Here is a tiny trained network, its code and every weight. The questions are about switching its units off for an input and a target symbol, where a switched-off unit gives its printed mean instead of its output.

import numpy as np


def w(rows, s, z=0):
    codes = np.array(rows[::2]) - 128.0
    scale = np.full(codes.shape[1], s)
    scale[-1] = z or s
    return codes * scale


def norm(h):
    return h / np.sqrt((h * h).mean(-1, keepdims=True) + 1e-5)


def f(y):
    return y / 2 * (1 + np.tanh(0.7978845608 * (y + 0.044715 * y**3)))


def softmax(a):
    e = np.exp(a - a.max(-1, keepdims=True))
    return e / e.sum(-1, keepdims=True)


def log_softmax(a):
    a = a - a.max(-1, keepdims=True)
    return a - np.log(np.exp(a).sum(-1, keepdims=True))


def net(x, mask):
    ids = ['ζηθμξτω'.index(c) for c in x.split()]
    T = len(ids)
    res = E[ids] + P[:T]
    r = norm(res)
    for j in range(2):
        rows = slice(3 * j, 3 * j + 3)
        q, k, v = (r @ M[0][rows].T for M in (Q, K, V))
        z = softmax(np.where(np.tri(T) > 0, q @ k.T / 3**0.5, -1e9)) @ v
        o = O[0][rows]
        res = res + np.where(mask[j], z, o[:, -1]) @ o[:, :-1]
    y = f(norm(res) @ A[0][:, :-1].T + A[0][:, -1])
    res = res + np.where(mask[2:6], y, B[0][:, -1]) @ B[0][:, :-1]
    return log_softmax(norm(res)[-1] @ U[:, :-1].T + U[:, -1])


Q, K, V, O, A, B = {}, {}, {}, {}, {}, {}
E = w([
[158,124,131,134,159,140],'ζ',
[220,122,154,119,90,148],'η',
[149,124,134,122,89,128],'θ',
[137,103,129,137,155,138],'μ',
[155,118,88,119,125,81],'ξ',
[115,163,180,118,134,89],'τ',
[105,122,162,8,125,154],'ω',
],0.014)
P = w([
[66,208,73,208,46,147],'0',
[180,8,188,197,39,82],'1',
[173,23,193,146,84,96],'2',
[120,43,131,180,166,106],'3',
[148,86,116,153,187,119],'4',
[157,128,116,151,213,93],'5',
[165,160,116,119,221,84],'6',
[201,176,121,77,227,89],'7',
[205,192,105,54,253,75],'8',
],0.005)
Q[0] = w([
[90,100,108,191,92,134],'head 1',
[104,137,179,155,138,146],'head 1',
[79,184,53,142,104,198],'head 1',
[206,12,188,49,148,46],'head 2',
[144,114,167,131,115,48],'head 2',
[135,128,150,123,125,173],'head 2',
],0.011)
K[0] = w([
[148,55,179,145,161,113],'head 1',
[158,87,107,112,116,111],'head 1',
[123,63,149,217,93,184],'head 1',
[72,246,62,117,59,199],'head 2',
[91,151,119,162,73,131],'head 2',
[106,194,111,110,151,127],'head 2',
],0.011)
V[0] = w([
[77,101,219,102,178,200],'head 1',
[139,70,82,52,143,82],'head 1',
[90,127,189,167,156,2],'head 1',
[21,55,91,139,18,172],'head 2',
[153,85,168,94,59,75],'head 2',
[200,125,117,201,112,116],'head 2',
],0.015)
O[0] = w([
[27,68,161,74,143,228,173],'head 1',
[169,68,62,39,102,114,181],'head 1',
[201,181,64,163,131,252,120],'head 1',
[216,116,255,175,245,71,254],'head 2',
[219,67,182,117,50,165,135],'head 2',
[57,10,83,129,156,172,97],'head 2',
],0.0093,0.0073)
A[0] = w([
[159,42,131,129,23,71,138],'neuron 1',
[126,94,154,98,8,228,5],'neuron 2',
[170,195,93,153,55,138,202],'neuron 3',
[156,95,221,204,66,84,138],'neuron 4',
],0.013,0.0024)
B[0] = w([
[146,15,119,43,195,96,193],'neuron 1',
[180,118,210,86,209,230,174],'neuron 2',
[146,49,162,146,185,147,165],'neuron 3',
[7,125,120,171,27,230,253],'neuron 4',
],0.011,0.0075)
U = w([
[84,55,168,229,159,110,253],'ζ',
[83,57,172,12,153,142,145],'η',
[179,219,89,179,156,230,72],'θ',
[231,80,50,153,102,1,37],'μ',
[113,183,195,121,51,44,90],'ξ',
[1,107,46,162,89,108,66],'τ',
[103,146,152,83,252,77,195],'ω',
],0.0066,0.0043)

Each question gives the input, a string of symbols that net reads in full, and the target symbol t.
The units are the heads (3 rows each of Q, K, V and O) and the neurons (one row each of A and B). Each row of codes is followed by its name. A weight is (code - 128) times the scale printed after its matrix; where a second scale follows, it is the last column's (O, A, B and U).
mask holds one flag per unit, heads first, then neurons. A switched-off unit (its flag False) gives its mean, the last column of its rows in O or B, instead of its output. The means were averaged over made-up inputs and are rounded, as every weight is.
A unit's drop is (log p(t) with every unit on - log p(t) with that unit switched off) / (log p(t) with every unit on - log p(t) with every unit switched off).
The circuit of an input: a set's keep is (log p(t) with only the set's units on - log p(t) with every unit switched off) / (log p(t) with every unit on - log p(t) with every unit switched off). Starting from all 6 units, units are removed one at a time, each time the one whose removal leaves the highest keep (on an exact tie, the one counted first), for as long as the keep stays at least 0.8.
units of the circuit, in order: the units of the circuit, biggest drop first
k most important neurons: the k neurons with the biggest drops, biggest first
which heads matter: for each layer, one digit per head in row order, 1 if its drop is at least 0.15 and else 0, layers parted by /
drop when u is switched off: that unit's drop, to one decimal
input μ τ η ω η, target ω: units of the circuit, in order	head 2
input ω ω η ω ω η μ τ, target ξ: 2 most important neurons	neuron 2; neuron 1
input μ η τ ω, target ω: which heads matter	01
input ω ζ μ ζ ξ ζ μ θ, target ξ: units of the circuit, in order	head 2; neuron 4
input ω ζ ζ ξ ξ η η, target ξ: 2 most important neurons	neuron 4; neuron 2
input ξ θ τ ζ ω τ μ θ, target μ: which heads matter	10
input τ τ τ ω θ τ η η, target θ: which heads matter	10
input ω ξ ω τ ω ω η, target ξ: which heads matter	01
input ζ τ ζ θ η θ, target τ: which heads matter	01
input ζ ω μ, target τ: drop when head 1 is switched off	-0.1
input ζ τ ζ ω ω, target τ: drop when neuron 4 is switched off	-0.1
input ξ ω ζ ξ ξ θ ζ, target μ: drop when neuron 1 is switched off	0.0
input η ζ ζ τ θ, target θ: drop when head 1 is switched off	1.0
input τ θ η η ζ ζ ζ ξ, target θ: most important neuron	neuron 1
